How the states are linked:
* | t a z
rume | tifi paro susa
mite | mari lilu sebo
vodi | sala nopi geta
budo | leko tete bavo
bilo | zigi kaba tofe
nifi | rodo suvo bome
dofu | rono sare tori
susa | rume tofe kaba
mari | tori meso mite
paro | tofe rume seva
deme | meso tori sare
babi | gube debu zovi
geta | vodi pami rodo
nebu | zovi zadi momo
bafe | suvo rodo pami
lomo | seva bavo tete
tete | lomo budo pagu
lilu | momo mite meso
pami | bafe geta nopi
valo | debu gube sala
sebo | mite momo zadi
labe | zadi zovi debu
zadi | sebo nebu labe
tofe | bilo susa paro
rono | kaba zigi dofu
tori | dofu deme mari
leko | mara pagu budo
rodo | geta bafe nifi
tifi | bavo seva rume
debu | labe babi valo
nolu | pagu mara baki
bome | nifi seno turi
suvo | seno nifi bafe
baki | nolu turi seno
nopi | pami vodi zeka
seva | paro tifi lomo
zeka | nopi sala gube
zovi | babi labe nebu
pagu | tete leko nolu
momo | nebu sebo lilu
kaba | susa bilo rono
mara | turi nolu leko
bavo | budo lomo tifi
zigi | sare rono bilo
turi | bome baki mara
sala | valo zeka vodi
sare | deme dofu zigi
meso | lilu mari deme
seno | baki bome suvo
gube | zeka valo babi

In the rows, zero is written as 29.

The rows follow the links: the fewer symbols apart two states are, the more alike their rows tend to be.

Each row is also shifted at random along 6 hidden directions that mean nothing.

Each row, then its state:
41 30 26 32 28 30 27 29 28 28 29 26 32 28 30 29 27 25 26 29 31 28 33 23 31 30 30 27 33 26 25 29 32 32 30 29 25 30 27 26 31 27 28 | nopi
30 27 32 32 27 33 27 29 25 33 28 34 29 26 34 28 25 26 26 32 27 24 31 37 31 31 25 34 29 33 36 31 32 26 25 33 28 28 25 38 33 29 31 | dofu
35 26 24 30 31 27 27 30 32 28 23 29 30 26 31 26 33 26 30 25 28 26 31 24 26 30 32 29 30 26 28 33 31 32 32 25 31 26 27 29 27 29 32 | valo
35 34 27 28 28 31 31 24 25 31 29 22 27 32 23 34 25 29 28 26 32 31 28 30 33 29 29 27 30 28 23 32 29 29 29 26 29 27 31 28 24 24 26 | paro
20 30 28 30 31 31 30 24 24 34 24 29 28 27 32 29 25 33 27 27 31 22 28 34 28 29 30 31 27 31 27 36 31 27 30 25 30 24 28 34 27 26 29 | lomo
31 27 28 30 31 31 29 28 34 35 26 37 31 27 29 33 30 29 31 29 29 28 31 32 31 27 34 32 26 31 34 28 32 33 28 26 30 29 30 37 30 28 30 | zovi
37 31 30 31 28 28 28 30 33 28 35 26 30 36 33 30 28 28 35 33 32 35 32 22 27 27 33 23 28 25 30 24 27 29 29 29 26 32 30 22 30 29 28 | sebo
29 26 30 28 30 27 30 34 37 23 17 38 33 19 33 24 32 32 32 29 24 25 28 30 18 33 30 34 24 33 35 34 25 26 33 30 33 25 27 33 33 32 33 | meso
20 29 27 31 34 28 29 30 26 32 35 28 30 32 29 29 32 31 28 28 31 28 29 28 32 26 29 29 32 28 27 27 34 35 30 28 32 31 28 28 26 32 27 | debu
27 32 29 28 30 30 30 32 30 22 23 30 32 25 21 31 24 32 25 29 31 30 26 28 28 30 28 29 30 32 27 31 25 29 29 31 30 28 29 29 31 27 26 | bilo
29 31 27 30 30 30 27 27 33 29 31 27 26 32 27 30 26 28 33 31 33 36 32 26 31 29 31 31 26 30 25 27 30 32 30 25 26 31 28 25 26 27 26 | gube
26 29 28 27 29 28 29 29 30 25 21 25 27 27 27 28 30 25 28 25 29 29 29 25 25 33 29 28 29 27 27 35 25 24 29 27 31 24 29 29 28 28 32 | susa
28 30 29 31 32 31 27 32 32 28 30 25 26 38 18 35 30 29 32 29 37 37 32 31 29 27 32 23 25 28 26 28 29 33 29 22 35 33 30 29 21 32 27 | labe
18 27 31 28 31 28 31 30 29 30 33 33 28 29 29 29 35 35 29 29 26 28 26 34 31 28 27 32 29 31 31 27 31 31 30 31 31 33 31 30 30 34 30 | lilu
28 32 29 28 30 26 32 29 26 29 33 27 32 30 31 29 29 34 30 28 29 28 26 26 29 25 31 26 31 26 27 28 27 30 31 30 29 27 33 25 29 27 27 | budo
29 28 30 27 29 28 31 33 30 23 23 33 32 25 24 29 32 32 26 27 26 27 26 30 26 31 28 29 30 30 30 31 26 28 31 31 32 31 29 30 31 32 31 | deme
40 29 28 28 27 28 31 30 25 28 33 32 35 24 34 26 29 29 26 30 23 25 26 27 33 28 27 31 35 28 31 28 30 30 28 36 28 26 31 29 34 27 28 | zigi
31 28 27 27 27 29 31 25 26 31 30 29 29 26 29 31 32 29 23 26 26 26 28 31 34 32 27 32 35 29 25 27 34 31 32 32 26 34 30 29 32 30 30 | rodo
34 29 30 27 31 28 30 33 35 27 27 31 28 30 22 32 29 28 38 30 31 36 29 30 26 27 31 26 22 30 35 32 23 28 24 26 37 23 32 33 23 27 28 | bavo

In each set, the symbols that take the first to the second take the third to the fourth. Give the fourth.
Answers are names.
A 37 33 30 27 27 28 32 26 28 30 33 25 28 33 27 32 29 34 32 30 30 33 27 31 30 27 30 26 26 29 26 27 27 30 31 28 28 31 32 25 26 28 26
B 35 29 28 33 30 27 27 30 30 31 32 29 32 30 39 25 29 30 33 30 30 27 32 23 25 26 32 27 28 25 30 29 31 31 32 27 28 27 28 25 30 29 29
C 27 26 26 30 31 28 29 29 28 30 30 29 28 28 28 28 35 27 27 25 28 27 30 28 32 29 29 31 32 27 27 29 33 33 30 28 31 30 28 30 27 30 30
D kaba

A 35 29 27 27 29 26 31 26 34 32 31 28 29 32 32 31 35 28 34 27 28 32 31 24 30 29 34 26 29 25 28 25 30 31 32 27 26 31 33 26 29 29 31
B 39 27 32 34 27 36 26 29 25 36 23 36 31 30 27 36 23 29 23 31 32 23 32 43 30 28 28 30 28 35 36 34 35 30 25 29 32 31 25 45 30 30 30
C 25 30 28 32 32 32 27 32 32 27 22 34 35 25 24 33 24 28 24 30 32 28 30 25 30 30 32 29 32 31 29 29 31 33 28 29 28 31 28 32 34 28 27
D labe

A 18 27 29 30 32 29 30 27 29 36 32 34 28 28 33 29 32 34 30 29 28 26 29 35 32 27 30 35 27 32 32 28 34 33 31 28 30 30 29 32 29 31 29
B 32 26 27 28 28 27 29 29 33 29 34 29 24 30 32 24 35 24 35 29 26 34 31 27 33 31 27 33 28 28 29 26 30 30 29 30 28 29 29 26 26 30 30
C 22 33 32 27 28 29 33 29 29 29 37 31 31 31 26 34 27 36 28 33 29 32 25 33 34 25 28 29 31 32 30 22 29 31 28 34 26 36 33 27 34 30 25
D nopi

A 36 32 29 28 25 28 32 24 26 30 34 26 29 29 36 27 29 35 30 30 27 28 27 30 29 28 29 31 29 29 25 28 30 29 34 30 24 30 30 22 29 28 27
B 37 33 28 27 28 27 32 25 25 29 25 21 29 32 27 32 29 35 28 24 33 27 28 29 25 28 32 24 28 27 20 35 27 30 35 23 30 28 31 24 24 28 27
C 32 27 31 29 28 27 29 30 28 28 26 27 31 30 33 28 33 26 29 27 28 25 31 25 24 31 30 24 31 25 31 30 27 25 30 29 29 29 29 28 32 31 35
D suvo

A 30 29 31 30 26 32 28 26 25 31 30 27 27 29 32 29 27 26 26 30 29 27 31 32 31 32 25 30 31 30 29 30 31 25 28 31 26 31 27 31 31 29 30
B 34 26 31 32 27 30 27 33 28 29 30 30 27 31 32 26 31 26 31 31 29 29 31 34 26 30 26 29 27 29 34 31 29 26 27 30 33 28 25 33 27 33 32
C 33 28 28 26 28 27 31 26 31 31 27 26 27 32 26 33 37 30 30 23 28 29 30 29 29 30 33 26 28 27 26 29 30 30 33 24 30 33 31 27 27 31 32
D turi

A 31 33 29 27 29 31 31 25 26 34 34 24 26 35 22 37 27 28 29 29 33 35 28 31 36 27 30 24 30 28 27 27 28 29 24 27 29 30 34 30 25 24 26
B 32 30 32 33 28 33 26 31 32 30 27 31 29 32 29 30 23 30 31 34 34 32 32 34 25 29 30 29 24 34 33 30 29 29 28 28 29 31 26 32 28 31 28
C 25 29 30 28 29 28 30 34 29 23 26 36 36 20 31 25 29 34 25 30 24 24 24 28 27 29 27 34 32 31 32 30 27 29 30 36 30 28 29 30 36 31 28
D valo

A 16 28 26 30 34 28 29 30 30 26 27 26 28 29 26 28 32 31 28 25 32 29 29 26 28 30 30 30 30 28 22 31 30 32 32 25 31 30 27 26 26 31 29
B 24 28 30 28 32 29 29 33 33 26 25 31 27 27 26 27 28 29 36 30 30 32 28 30 25 29 30 30 22 31 32 34 23 26 26 27 35 21 29 32 24 28 29
C 24 28 29 28 30 29 29 30 28 28 22 31 30 23 30 27 28 25 26 27 27 25 29 28 27 33 28 30 32 30 31 33 28 24 27 31 30 25 27 34 32 28 34
D vodi

A 26 29 24 33 31 31 26 25 23 31 26 27 31 26 34 26 24 32 22 27 31 22 30 30 30 30 30 35 31 31 21 34 36 33 34 26 26 29 23 28 28 27 25
B 38 28 31 28 26 34 29 29 26 32 25 29 27 32 17 39 29 22 23 27 31 30 31 36 34 32 27 24 32 30 32 29 30 26 22 28 32 32 30 40 29 29 33
C 33 29 31 32 25 31 28 25 23 34 37 27 27 32 39 25 27 27 28 33 28 27 31 32 32 29 25 31 31 29 29 27 32 27 29 32 23 30 28 26 32 29 29
D pami

A 26 30 30 28 29 29 31 25 23 36 31 24 26 35 29 33 32 29 27 26 31 27 30 33 31 28 29 24 30 26 28 30 30 27 28 26 30 30 31 31 27 29 31
B 26 29 30 28 27 29 30 29 33 27 30 35 31 23 34 26 28 31 29 32 23 28 27 28 30 31 28 35 30 33 32 25 29 28 31 34 24 31 30 27 37 29 29
C 22 29 30 31 30 31 27 33 28 23 23 25 27 31 22 29 29 29 24 28 33 31 31 30 25 33 26 26 29 30 25 33 28 27 30 28 32 32 26 28 28 34 30
D sala

A 34 28 31 27 28 29 31 36 33 26 27 37 34 25 23 32 33 30 29 30 25 28 27 31 29 28 28 28 31 31 37 26 27 31 25 34 34 31 32 35 34 32 30
B 42 29 30 28 25 29 31 26 30 31 30 32 29 27 35 27 29 31 32 31 25 28 29 33 30 29 29 33 28 32 31 29 30 29 31 32 25 29 30 29 30 28 28
C 24 27 29 30 29 27 28 29 28 31 38 26 22 31 37 19 30 27 39 31 27 34 28 32 30 28 25 35 23 29 32 31 26 26 27 30 32 20 28 28 20 28 28
D gube

A 27 30 26 28 31 26 31 24 19 32 30 20 27 30 30 27 32 31 25 22 29 24 27 29 30 28 28 26 33 24 21 36 30 30 33 25 33 24 29 26 22 27 28
B 32 26 26 28 27 29 29 24 31 27 23 25 23 28 29 25 33 27 28 24 28 30 30 31 28 35 27 34 27 31 22 35 31 29 34 25 28 29 26 27 22 30 30
C 24 29 31 29 29 27 31 27 24 33 33 24 28 33 32 30 33 29 27 28 29 27 29 27 28 29 29 24 33 25 29 28 29 26 29 29 27 32 31 27 31 31 33
D sare

A 19 30 28 31 34 27 29 30 27 29 35 26 33 32 31 30 30 32 26 29 31 27 30 22 30 25 31 25 35 25 25 25 33 34 31 29 28 34 30 23 31 31 27
B 21 30 29 33 32 30 27 34 29 24 30 31 33 27 30 26 25 29 25 33 30 29 29 25 29 29 28 32 33 30 28 27 30 30 28 33 28 32 26 26 34 30 27
C 34 33 28 28 29 30 31 28 27 27 27 26 31 28 24 32 25 29 26 28 31 30 27 26 32 29 29 27 32 29 24 30 27 29 29 30 28 28 32 27 29 25 26
D leko

A 33 30 29 24 27 25 34 30 29 25 28 26 32 31 22 35 38 30 25 24 26 29 27 23 30 30 31 20 36 23 26 24 27 30 31 30 29 37 35 24 34 32 32
B 22 30 29 29 30 28 30 23 28 31 25 24 25 30 37 26 28 31 32 27 30 28 29 28 24 31 31 30 24 29 25 35 26 24 33 24 26 23 28 25 25 27 31
C 24 29 27 30 31 29 28 27 35 31 30 31 29 29 33 28 28 29 33 31 30 31 31 24 29 29 33 32 27 29 28 27 31 32 31 27 25 29 29 26 30 27 27
D bilo

